Here is a tiny trained network, its code and every weight. The questions are about switching its units off for an input and a target symbol, where a switched-off unit gives its printed mean instead of its output.

import numpy as np


def w(rows, s, z=0):
    codes = np.array(rows[::2]) - 128.0
    scale = np.full(codes.shape[1], s)
    scale[-1] = z or s
    return codes * scale


def f(y):
    return y / 2 * (1 + np.tanh(0.7978845608 * (y + 0.044715 * y**3)))


def softmax(a):
    e = np.exp(a - a.max(-1, keepdims=True))
    return e / e.sum(-1, keepdims=True)


def log_softmax(a):
    a = a - a.max(-1, keepdims=True)
    return a - np.log(np.exp(a).sum(-1, keepdims=True))


def net(x, mask):
    ids = ['ΔΞΦΩβζηθμσ'.index(c) for c in x.split()]
    T = len(ids)
    res = E[ids] + P[:T]
    q, k, v = (res @ M[0].T for M in (Q, K, V))
    z = softmax(np.where(np.tri(T) > 0, q @ k.T / 3**0.5, -1e9)) @ v
    res = res + np.where(mask[0], z, O[0][:, -1]) @ O[0][:, :-1]
    y = f(res @ A[0][:, :-1].T + A[0][:, -1])
    res = res + np.where(mask[1:17], y, B[0][:, -1]) @ B[0][:, :-1]
    return log_softmax(res[-1] @ U[:, :-1].T + U[:, -1])


Q, K, V, O, A, B = {}, {}, {}, {}, {}, {}
E = w([
[116,93,74,216,50],'Δ',
[95,137,92,6,69],'Ξ',
[148,162,118,167,147],'Φ',
[168,53,136,70,32],'Ω',
[109,27,103,165,47],'β',
[68,146,41,81,133],'ζ',
[103,101,67,179,91],'η',
[60,55,73,69,151],'θ',
[95,62,44,203,174],'μ',
[125,2,126,68,119],'σ',
],0.016)
P = w([
[1,187,118,155,158],'0',
[135,38,71,104,125],'1',
[130,54,68,103,122],'2',
[144,44,76,101,139],'3',
[166,13,78,132,139],'4',
[166,30,70,145,120],'5',
[170,7,84,119,131],'6',
],0.0069)
Q[0] = w([
[158,225,211,155,122],'H1',
[122,223,239,112,254],'H1',
[138,235,248,169,151],'H1',
],0.0084)
K[0] = w([
[143,102,63,83,75],'H1',
[135,46,13,132,59],'H1',
[169,42,2,59,129],'H1',
],0.0078)
V[0] = w([
[213,149,202,129,1],'H1',
[108,187,93,238,140],'H1',
[140,29,127,216,77],'H1',
],0.012)
O[0] = w([
[116,69,44,130,94,3],'H1',
[204,236,132,118,34,143],'H1',
[102,82,168,165,4,217],'H1',
],0.013,0.0062)
A[0] = w([
[94,252,158,118,85,142],'N1',
[123,95,106,172,55,125],'N2',
[176,224,171,111,174,3],'N3',
[32,98,81,23,97,171],'N4',
[99,105,106,144,69,116],'N5',
[109,81,223,89,211,129],'N6',
[178,244,206,171,106,243],'N7',
[104,206,52,204,128,144],'N8',
[132,83,47,129,37,159],'N9',
[2,141,245,150,148,124],'N10',
[108,157,135,194,186,192],'N11',
[146,212,113,155,89,103],'N12',
[128,66,207,92,86,122],'N13',
[128,174,136,166,49,141],'N14',
[140,103,166,151,188,165],'N15',
[53,113,170,202,207,152],'N16',
],0.008,0.0051)
B[0] = w([
[166,99,91,148,150,208],'N1',
[161,180,128,93,157,200],'N2',
[83,196,205,255,103,180],'N3',
[135,113,87,194,141,206],'N4',
[100,150,125,121,167,184],'N5',
[93,177,121,76,98,157],'N6',
[198,50,151,93,135,249],'N7',
[153,141,109,73,112,137],'N8',
[151,163,125,122,194,228],'N9',
[92,23,154,119,79,146],'N10',
[121,175,144,55,117,145],'N11',
[159,101,84,142,111,179],'N12',
[92,159,90,184,106,191],'N13',
[122,188,78,108,114,195],'N14',
[98,189,160,84,101,144],'N15',
[119,120,117,105,82,160],'N16',
],0.0084,0.021)
U = w([
[175,121,112,59,135,209],'Δ',
[135,57,73,140,159,167],'Ξ',
[149,121,147,87,143,50],'Φ',
[89,70,144,92,55,89],'Ω',
[64,232,122,184,67,118],'β',
[148,180,206,110,215,119],'ζ',
[168,180,84,76,139,4],'η',
[118,104,210,44,120,131],'θ',
[131,154,125,2,198,186],'μ',
[152,100,175,167,92,84],'σ',
],0.0069,0.0022)

Each question gives the input, a string of symbols that net reads in full, and the target symbol t.
The units are the heads (3 rows each of Q, K, V and O) and the neurons (one row each of A and B). Each row of codes is followed by its name. A weight is (code - 128) times the scale printed after its matrix; where a second scale follows, it is the last column's (O, A, B and U).
mask holds one flag per unit, heads first, then neurons. A switched-off unit (its flag False) gives its mean, the last column of its rows in O or B, instead of its output. The means were averaged over made-up inputs and are rounded, as every weight is.
A unit's drop is (log p(t) with every unit on - log p(t) with that unit switched off) / (log p(t) with every unit on - log p(t) with every unit switched off).
The circuit of an input: a set's keep is (log p(t) with only the set's units on - log p(t) with every unit switched off) / (log p(t) with every unit on - log p(t) with every unit switched off). Starting from the 12 units with the biggest drops (on a tie, the unit counted first), units are removed one at a time, each time the one whose removal leaves the highest keep (on an exact tie, the one counted first), for as long as the keep stays at least 0.8.
circuit, biggest first: the units of the circuit, biggest drop first
top k neurons: the k neurons with the biggest drops, biggest first
drop of u: that unit's drop, to one decimal
input ζ Ξ η Ω μ, target ζ: circuit, biggest first -> (H1)
input η Ω Δ β Ω μ μ, target Δ: circuit, biggest first -> (H1, N3, N7, N13)
input μ β Ω σ β β, target σ: circuit, biggest first -> (H1, N7, N3)
input σ ζ Ξ Ω, target Ω: top 2 neurons -> (N10, N9)
input β Ω Ω μ μ μ Ω, target β: top 2 neurons -> (N13, N7)
input μ β θ σ, target σ: top 2 neurons -> (N7, N3)
input μ μ Ω β β η, target σ: circuit, biggest first -> (H1, N7, N3)
input η Ω μ Ξ Ξ η, target Δ: top 2 neurons -> (N7, N3)
input μ μ η Ξ β Ω θ, target σ: top 2 neurons -> (N7, N3)
input μ Δ Ξ, target σ: drop of N7 -> 0.8
input θ μ Ω Ω, target θ: drop of N5 -> 0.0
input β μ μ Ω Δ, target β: drop of N3 -> -0.1
input Ξ Ω σ, target μ: drop of H1 -> 1.2
input Ω β ζ Ω Ω Ω θ, target Ξ: circuit, biggest first -> (H1)
